Here is a tiny trained network, its code and every weight. The questions are about switching its units off for an input and a target symbol, where a switched-off unit gives its printed mean instead of its output.

import numpy as np


def w(rows, s, z=0):
    codes = np.array(rows[::2]) - 128.0
    scale = np.full(codes.shape[1], s)
    scale[-1] = z or s
    return codes * scale


def f(y):
    return y / 2 * (1 + np.tanh(0.7978845608 * (y + 0.044715 * y**3)))


def softmax(a):
    e = np.exp(a - a.max(-1, keepdims=True))
    return e / e.sum(-1, keepdims=True)


def log_softmax(a):
    a = a - a.max(-1, keepdims=True)
    return a - np.log(np.exp(a).sum(-1, keepdims=True))


def net(x, mask):
    ids = ['αβδεζηλμπστφψω'.index(c) for c in x.split()]
    T = len(ids)
    res = E[ids] + P[:T]
    r = res
    for j in range(3):
        rows = slice(2 * j, 2 * j + 2)
        q, k, v = (r @ M[0][rows].T for M in (Q, K, V))
        z = softmax(np.where(np.tri(T) > 0, q @ k.T / 2**0.5, -1e9)) @ v
        o = O[0][rows]
        res = res + np.where(mask[j], z, o[:, -1]) @ o[:, :-1]
    y = f(res @ A[0][:, :-1].T + A[0][:, -1])
    res = res + np.where(mask[3:7], y, B[0][:, -1]) @ B[0][:, :-1]
    return log_softmax(res[-1] @ U[:, :-1].T + U[:, -1])


Q, K, V, O, A, B = {}, {}, {}, {}, {}, {}
E = w([
[131,86,114],'α',
[99,92,129],'β',
[158,133,123],'δ',
[92,90,131],'ε',
[144,122,255],'ζ',
[151,111,113],'η',
[66,68,130],'λ',
[154,106,111],'μ',
[128,109,123],'π',
[128,108,121],'σ',
[70,184,181],'τ',
[45,143,166],'φ',
[87,193,179],'ψ',
[154,128,120],'ω',
],0.021)
P = w([
[143,157,64],'0',
[153,120,99],'1',
[153,89,159],'2',
[161,68,197],'3',
[171,49,232],'4',
[178,31,254],'5',
],0.01)
Q[0] = w([
[104,251,121],'head 0',
[182,169,66],'head 0',
[121,75,55],'head 1',
[58,186,89],'head 1',
[12,101,196],'head 2',
[152,136,217],'head 2',
],0.012)
K[0] = w([
[98,103,8],'head 0',
[97,174,115],'head 0',
[167,107,53],'head 1',
[100,192,95],'head 1',
[199,121,175],'head 2',
[113,37,199],'head 2',
],0.016)
V[0] = w([
[31,179,91],'head 0',
[100,41,99],'head 0',
[29,101,113],'head 1',
[82,14,78],'head 1',
[238,98,11],'head 2',
[181,235,142],'head 2',
],0.012)
O[0] = w([
[40,51,163,62],'head 0',
[4,203,94,126],'head 0',
[165,129,54,137],'head 1',
[151,107,42,128],'head 1',
[201,199,151,5],'head 2',
[157,80,189,102],'head 2',
],0.011)
A[0] = w([
[105,254,80,76],'neuron 0',
[220,77,27,109],'neuron 1',
[133,182,169,254],'neuron 2',
[183,31,139,108],'neuron 3',
],0.0064,0.0094)
B[0] = w([
[70,255,247,155],'neuron 0',
[21,202,209,189],'neuron 1',
[241,77,38,254],'neuron 2',
[70,240,145,188],'neuron 3',
],0.0094,0.0068)
U = w([
[87,237,161,189],'α',
[75,168,115,116],'β',
[177,81,55,155],'δ',
[68,164,106,97],'ε',
[148,84,170,135],'ζ',
[141,158,89,149],'η',
[23,201,146,14],'λ',
[138,185,113,219],'μ',
[132,130,71,202],'π',
[123,144,82,195],'σ',
[52,108,170,33],'τ',
[111,3,60,194],'φ',
[53,132,192,3],'ψ',
[165,93,58,103],'ω',
],0.012,0.0056)

Each question gives the input, a string of symbols that net reads in full, and the target symbol t.
The units are the heads (2 rows each of Q, K, V and O) and the neurons (one row each of A and B). Each row of codes is followed by its name. A weight is (code - 128) times the scale printed after its matrix; where a second scale follows, it is the last column's (O, A, B and U).
mask holds one flag per unit, heads first, then neurons. A switched-off unit (its flag False) gives its mean, the last column of its rows in O or B, instead of its output. The means were averaged over made-up inputs and are rounded, as every weight is.
A unit's drop is (log p(t) with every unit on - log p(t) with that unit switched off) / (log p(t) with every unit on - log p(t) with every unit switched off).
The circuit of an input: a set's keep is (log p(t) with only the set's units on - log p(t) with every unit switched off) / (log p(t) with every unit on - log p(t) with every unit switched off). Starting from all 7 units, units are removed one at a time, each time the one whose removal leaves the highest keep (on an exact tie, the one counted first), for as long as the keep stays at least 0.8.
circuit, biggest first: the units of the circuit, biggest drop first
k most important neurons: the k neurons with the biggest drops, biggest first
heads that matter: for each layer, one digit per head in row order, 1 if its drop is at least 0.15 and else 0, layers parted by /
drop when u is switched off: that unit's drop, to one decimal
input φ τ ψ, target τ: circuit, biggest first : (head 0)
input α λ φ, target λ: 2 most important neurons : (neuron 0; neuron 2)
input μ τ φ τ, target φ: heads that matter : 001
input η β λ β, target λ: heads that matter : 111
input τ τ μ, target τ: circuit, biggest first : (neuron 3; head 0; neuron 2)
input δ ψ ε α α φ, target α: circuit, biggest first : (head 0; head 2)
input φ φ λ η φ φ, target φ: heads that matter : 000
input λ ζ α, target α: circuit, biggest first : (neuron 1; head 0; neuron 3)
input φ φ φ δ, target φ: heads that matter : 101
input α φ λ ψ, target λ: heads that matter : 101
input φ ζ φ α, target α: 3 most important neurons : (neuron 1; neuron 3; neuron 2)
input η φ ζ λ φ, target φ: heads that matter : 001
input ζ π μ, target μ: circuit, biggest first : (neuron 1; head 2)
input δ φ δ, target φ: circuit, biggest first : (head 0; neuron 0)
input λ λ π, target λ: most important neuron : (neuron 1)
input α φ λ τ ζ λ, target λ: heads that matter : 111
input π δ δ φ, target δ: heads that matter : 001
input β λ φ, target λ: 2 most important neurons : (neuron 2; neuron 0)
input ψ α φ, target α: drop when head 2 is switched off : 1.4
input λ η π μ μ, target μ: drop when neuron 1 is switched off : 0.0
input φ φ φ λ τ, target λ: circuit, biggest first : (head 0)
